Here is a tiny trained network, its code and every weight. The questions are about switching its units off for an input and a class, where a switched-off unit gives its printed mean instead of its output.

import numpy as np


def w(rows, s, z=0):
    codes = np.array(rows[::2]) - 128.0
    scale = np.full(codes.shape[1], s)
    scale[-1] = z or s
    return codes * scale


def norm(h):
    return h / np.sqrt((h * h).mean(-1, keepdims=True) + 1e-5)


def f(y):
    return y / 2 * (1 + np.tanh(0.7978845608 * (y + 0.044715 * y**3)))


def log_softmax(a):
    a = a - a.max(-1, keepdims=True)
    return a - np.log(np.exp(a).sum(-1, keepdims=True))


def net(x, mask):
    res = np.array(x, float).reshape(1, 4) / 4 @ E
    u = 0
    for l in range(2):
        y = f(norm(res) @ A[l][:, :-1].T + A[l][:, -1])
        res = res + np.where(mask[u : u + 11], y, B[l][:, -1]) @ B[l][:, :-1]
        u += 11
    return log_softmax(norm(res)[-1] @ U[:, :-1].T + U[:, -1])


A, B = {}, {}
E = w([
[170,152,61,145,20,43],'x0',
[142,126,134,106,125,135],'x1',
[43,195,36,29,132,145],'x2',
[143,251,219,94,156,29],'x3',
],0.0026)
A[0] = w([
[183,72,159,147,93,127,137],'L0N0',
[129,129,124,140,65,106,85],'L0N1',
[179,141,189,183,116,129,77],'L0N2',
[113,76,108,158,78,186,8],'L0N3',
[181,172,112,130,93,82,103],'L0N4',
[184,95,167,161,129,134,5],'L0N5',
[157,168,138,69,160,100,202],'L0N6',
[151,149,84,170,56,73,84],'L0N7',
[79,123,182,147,254,166,92],'L0N8',
[182,157,180,85,140,79,75],'L0N9',
[116,95,170,104,157,149,35],'L0N10',
],0.0061,0.0026)
B[0] = w([
[104,208,108,148,22,142,193],'L0N0',
[166,89,110,94,206,148,133],'L0N1',
[100,144,143,138,65,191,176],'L0N2',
[101,106,67,161,232,52,164],'L0N3',
[138,75,143,101,203,179,167],'L0N4',
[110,152,187,113,11,138,140],'L0N5',
[114,104,104,200,129,202,209],'L0N6',
[212,53,84,4,179,134,187],'L0N7',
[231,67,78,42,102,131,253],'L0N8',
[36,179,91,184,209,125,174],'L0N9',
[183,136,95,49,178,42,127],'L0N10',
],0.004,0.0029)
A[1] = w([
[129,190,187,124,201,13,124],'L1N0',
[156,211,189,106,175,93,45],'L1N1',
[180,166,78,43,120,82,186],'L1N2',
[3,178,154,129,105,140,107],'L1N3',
[179,73,33,126,119,136,168],'L1N4',
[207,39,168,53,226,121,67],'L1N5',
[124,87,48,178,109,62,30],'L1N6',
[236,119,100,125,91,42,94],'L1N7',
[90,154,42,44,138,203,210],'L1N8',
[201,85,163,207,88,126,215],'L1N9',
[189,44,54,138,116,135,3],'L1N10',
],0.005,0.0024)
B[1] = w([
[55,34,61,167,166,183,144],'L1N0',
[40,10,31,181,202,135,137],'L1N1',
[196,78,199,154,116,211,185],'L1N2',
[154,174,201,193,90,119,139],'L1N3',
[74,186,183,175,163,125,229],'L1N4',
[211,150,58,163,201,81,190],'L1N5',
[126,59,155,130,255,160,135],'L1N6',
[171,145,150,49,203,194,154],'L1N7',
[157,172,214,170,45,96,254],'L1N8',
[84,228,144,76,90,138,200],'L1N9',
[66,133,126,153,226,83,177],'L1N10',
],0.0042,0.0044)
U = w([
[91,182,183,129,48,179,250],'0',
[239,33,71,16,224,188,186],'1',
[132,178,173,190,179,144,228],'2',
[1,84,85,212,193,165,118],'3',
[128,105,88,78,113,61,3],'4',
[61,59,63,19,102,58,3],'5',
],0.006,0.0037)

Each question gives the input, the list of numbers given to net, and the class t.
The units are the neurons (one row each of A and B). Each row of codes is followed by its name. A weight is (code - 128) times the scale printed after its matrix; where a second scale follows, it is the last column's (A, B and U).
mask holds one flag per neuron, layer by layer. A switched-off neuron (its flag False) gives its mean, the last column of its row in B, instead of its output. The means were averaged over made-up inputs and are rounded, as every weight is.
A unit's drop is (log p(t) with every unit on - log p(t) with that unit switched off) / (log p(t) with every unit on - log p(t) with every unit switched off).
The circuit of an input: a set's keep is (log p(t) with only the set's units on - log p(t) with every unit switched off) / (log p(t) with every unit on - log p(t) with every unit switched off). Starting from the 12 units with the biggest drops (on a tie, the unit counted first), units are removed one at a time, each time the one whose removal leaves the highest keep (on an exact tie, the one counted first), for as long as the keep stays at least 0.8.
circuit, biggest first: the units of the circuit, biggest drop first
k most important neurons: the k neurons with the biggest drops, biggest first
top k neurons in layer l: the k neurons of layer l with the biggest drops, biggest first
input [4,1,1,0], class 1: circuit, biggest first : L0N7
input [-4,-1,-6,7], class 3: top 3 neurons in layer 1 : L1N1, L1N0, L1N8
input [0,-3,-3,7], class 3: circuit, biggest first : L1N0, L1N1
input [8,7,7,2], class 1: circuit, biggest first : L0N7, L1N2
input [-2,-1,-6,-6], class 0: top 2 neurons in layer 0 : L0N0, L0N5
input [-3,-5,4,7], class 3: top 2 neurons in layer 1 : L1N0, L1N1
input [3,3,-7,-5], class 0: 2 most important neurons : L1N9, L0N0
input [5,-2,2,4], class 1: 2 most important neurons : L0N7, L0N0
input [2,4,-1,-8], class 3: top 2 neurons in layer 0 : L0N3, L0N8
input [-3,1,5,-5], class 0: 3 most important neurons : L1N8, L0N7, L1N1
input [6,4,-2,8], class 3: circuit, biggest first : L0N9, L1N0, L1N1
input [-7,-1,8,-3], class 0: 2 most important neurons : L1N8, L0N7
input [0,-2,7,8], class 3: 2 most important neurons : L1N0, L1N1
input [3,4,1,-6], class 3: most important neuron : L0N8
input [4,-4,-3,5], class 3: 2 most important neurons : L0N9, L0N8
input [-1,-2,5,-4], class 0: 2 most important neurons : L1N8, L1N5
input [-3,6,7,8], class 3: top 2 neurons in layer 0 : L0N0, L0N2
input [5,5,-8,-5], class 0: top 2 neurons in layer 1 : L1N9, L1N5
input [-6,-2,8,1], class 0: 2 most important neurons : L1N8, L0N7
input [-7,-7,0,3], class 1: circuit, biggest first : L0N8
input [-5,-5,7,-3], class 0: 2 most important neurons : L1N8, L0N7
